Below is a small trained network, with its code and all its weights. Each question gives an input and a class and asks what happens when units are switched off, that is, made to give their printed mean instead of their output.

import numpy as np


def w(rows, s, z=0):
    codes = np.array(rows[::2]) - 128.0
    scale = np.full(codes.shape[1], s)
    scale[-1] = z or s
    return codes * scale


def norm(h):
    return h / np.sqrt((h * h).mean(-1, keepdims=True) + 1e-5)


def f(y):
    return y / 2 * (1 + np.tanh(0.7978845608 * (y + 0.044715 * y**3)))


def log_softmax(a):
    a = a - a.max(-1, keepdims=True)
    return a - np.log(np.exp(a).sum(-1, keepdims=True))


def net(x, mask):
    res = np.array(x, float).reshape(1, 5) / 4 @ E
    u = 0
    for l in range(3):
        y = f(norm(res) @ A[l][:, :-1].T + A[l][:, -1])
        res = res + np.where(mask[u : u + 13], y, B[l][:, -1]) @ B[l][:, :-1]
        u += 13
    return log_softmax(norm(res)[-1] @ U[:, :-1].T + U[:, -1])


A, B = {}, {}
E = w([
[106,193,74,138,174],'x0',
[108,175,145,165,39],'x1',
[53,98,107,127,140],'x2',
[185,114,89,108,91],'x3',
[138,63,110,245,121],'x4',
],0.012)
A[0] = w([
[114,144,36,95,101,92],'0.n1',
[32,158,68,79,61,46],'0.n2',
[88,50,123,91,115,79],'0.n3',
[81,194,134,100,188,98],'0.n4',
[140,75,173,233,150,146],'0.n5',
[213,210,85,153,123,90],'0.n6',
[206,208,106,183,91,161],'0.n7',
[200,121,151,116,237,115],'0.n8',
[117,143,195,218,224,78],'0.n9',
[161,133,141,222,193,55],'0.n10',
[164,101,247,100,90,119],'0.n11',
[148,119,64,195,168,1],'0.n12',
[167,155,152,27,95,89],'0.n13',
],0.012,0.0092)
B[0] = w([
[142,113,216,134,76,137],'0.n1',
[117,150,239,167,109,146],'0.n2',
[173,196,157,195,116,139],'0.n3',
[152,105,150,181,130,167],'0.n4',
[44,2,69,110,63,232],'0.n5',
[180,205,173,199,118,192],'0.n6',
[208,155,75,182,102,254],'0.n7',
[118,245,48,106,162,184],'0.n8',
[35,197,68,35,104,159],'0.n9',
[42,125,154,134,32,155],'0.n10',
[113,65,245,75,111,209],'0.n11',
[76,48,174,46,72,136],'0.n12',
[161,99,165,52,56,211],'0.n13',
],0.009,0.0072)
A[1] = w([
[134,180,92,169,114,95],'1.n1',
[151,138,153,100,96,2],'1.n2',
[205,145,141,43,114,91],'1.n3',
[100,45,127,97,225,137],'1.n4',
[107,137,108,80,100,38],'1.n5',
[75,147,96,186,140,15],'1.n6',
[135,146,94,74,174,39],'1.n7',
[101,148,95,136,153,71],'1.n8',
[97,122,41,187,175,129],'1.n9',
[51,137,196,110,130,87],'1.n10',
[104,91,105,141,255,3],'1.n11',
[88,135,71,200,152,112],'1.n12',
[222,178,110,233,156,108],'1.n13',
],0.012,0.0055)
B[1] = w([
[137,204,100,102,110,170],'1.n1',
[123,113,235,112,57,130],'1.n2',
[141,49,115,6,108,255],'1.n3',
[219,167,60,106,181,179],'1.n4',
[101,99,143,159,156,120],'1.n5',
[76,173,148,44,65,138],'1.n6',
[85,152,73,137,84,138],'1.n7',
[111,150,115,131,112,120],'1.n8',
[134,201,139,70,2,200],'1.n9',
[104,124,137,151,207,185],'1.n10',
[219,229,168,128,104,133],'1.n11',
[151,175,174,34,55,188],'1.n12',
[196,249,85,124,182,240],'1.n13',
],0.0084,0.0051)
A[2] = w([
[94,82,98,63,81,95],'2.n1',
[85,188,212,174,143,39],'2.n2',
[105,131,159,120,176,87],'2.n3',
[113,220,168,129,140,95],'2.n4',
[72,133,78,142,154,95],'2.n5',
[138,173,160,11,85,86],'2.n6',
[172,29,110,220,40,33],'2.n7',
[175,20,77,199,59,193],'2.n8',
[156,184,190,38,98,70],'2.n9',
[186,166,51,144,156,189],'2.n10',
[184,145,192,79,99,1],'2.n11',
[75,95,118,169,207,147],'2.n12',
[175,176,177,112,86,215],'2.n13',
],0.012,0.0052)
B[2] = w([
[153,93,100,110,175,204],'2.n1',
[84,110,145,193,168,137],'2.n2',
[156,123,130,138,142,124],'2.n3',
[144,152,101,193,163,166],'2.n4',
[142,99,184,110,79,128],'2.n5',
[179,78,100,174,125,248],'2.n6',
[112,138,135,245,217,207],'2.n7',
[139,158,68,177,226,245],'2.n8',
[158,88,121,203,81,229],'2.n9',
[161,193,135,70,162,209],'2.n10',
[146,90,158,161,64,169],'2.n11',
[146,118,222,88,147,134],'2.n12',
[145,147,111,193,152,254],'2.n13',
],0.012,0.0078)
U = w([
[85,101,104,253,149,187],'0',
[155,78,69,76,129,74],'1',
[201,64,224,120,62,150],'2',
[65,91,176,82,181,46],'3',
[16,147,106,76,51,97],'4',
[182,229,101,138,129,211],'5',
[51,154,244,169,146,1],'6',
],0.023,0.0068)

Each question gives the input, the list of numbers given to net, and the class t.
The units are the neurons (one row each of A and B). Each row of codes is followed by its name. A weight is (code - 128) times the scale printed after its matrix; where a second scale follows, it is the last column's (A, B and U).
mask holds one flag per neuron, layer by layer. A switched-off neuron (its flag False) gives its mean, the last column of its row in B, instead of its output. The means were averaged over made-up inputs and are rounded, as every weight is.
A unit's drop is (log p(t) with every unit on - log p(t) with that unit switched off) / (log p(t) with every unit on - log p(t) with every unit switched off).
The circuit of an input: a set's keep is (log p(t) with only the set's units on - log p(t) with every unit switched off) / (log p(t) with every unit on - log p(t) with every unit switched off). Starting from the 12 units with the biggest drops (on a tie, the unit counted first), units are removed one at a time, each time the one whose removal leaves the highest keep (on an exact tie, the one counted first), for as long as the keep stays at least 0.8.
units of the circuit, in order: the units of the circuit, biggest drop first
k most important neurons: the k neurons with the biggest drops, biggest first
k most important neurons of layer l: the k neurons of layer l with the biggest drops, biggest first
drop when u is switched off: that unit's drop, to one decimal
input [-1,-8,-3,0,3], class 5: units of the circuit, in order -> (0.n8)
input [3,2,5,-4,-1], class 6: 3 most important neurons -> (0.n2; 0.n7; 1.n10)
input [-8,-7,5,-4,-6], class 2: 4 most important neurons of layer 0 -> (0.n5; 0.n3; 0.n11; 0.n9)
input [1,8,0,0,5], class 5: units of the circuit, in order -> (0.n7; 1.n13)
input [4,2,5,4,-5], class 2: units of the circuit, in order -> (0.n1; 2.n8; 0.n8)
input [0,4,-8,-2,-4], class 2: 2 most important neurons -> (0.n13; 0.n11)
input [6,6,5,-1,-5], class 0: 2 most important neurons -> (0.n5; 2.n4)
input [-1,-6,-3,6,5], class 5: 3 most important neurons -> (0.n8; 0.n13; 0.n11)
input [-5,-4,-7,-5,4], class 3: 2 most important neurons -> (0.n9; 0.n11)
input [-1,-8,-6,6,7], class 5: 3 most important neurons -> (0.n8; 0.n13; 0.n11)
input [-5,-6,1,0,-7], class 2: 3 most important neurons -> (0.n13; 2.n8; 0.n5)
input [2,-7,-4,6,-5], class 1: 3 most important neurons of layer 0 -> (0.n13; 0.n7; 0.n3)
input [6,3,3,-8,-2], class 6: 2 most important neurons of layer 0 -> (0.n7; 0.n2)
input [-4,0,-8,7,-2], class 2: units of the circuit, in order -> (0.n11)
input [-2,-3,0,-3,-5], class 2: 2 most important neurons of layer 0 -> (0.n13; 0.n5)
input [7,-7,8,-1,4], class 5: 2 most important neurons of layer 1 -> (1.n11; 1.n4)
input [5,8,7,0,-5], class 0: 2 most important neurons of layer 0 -> (0.n5; 0.n11)
input [4,-1,6,3,-4], class 6: 2 most important neurons of layer 0 -> (0.n2; 0.n7)
input [-8,-7,4,1,1], class 5: 3 most important neurons of layer 1 -> (1.n4; 1.n3; 1.n11)
input [0,-6,8,-3,6], class 1: most important neuron of layer 2 -> (2.n1)
input [-2,-5,7,-2,5], class 1: 2 most important neurons of layer 0 -> (0.n9; 0.n5)
input [2,-3,-4,-2,-8], class 2: drop when 0.n13 is switched off -> 0.3
input [0,-2,2,-8,-2], class 5: drop when 0.n6 is switched off -> 0.2
input [-2,-7,-1,-6,6], class 4: drop when 0.n9 is switched off -> 0.2
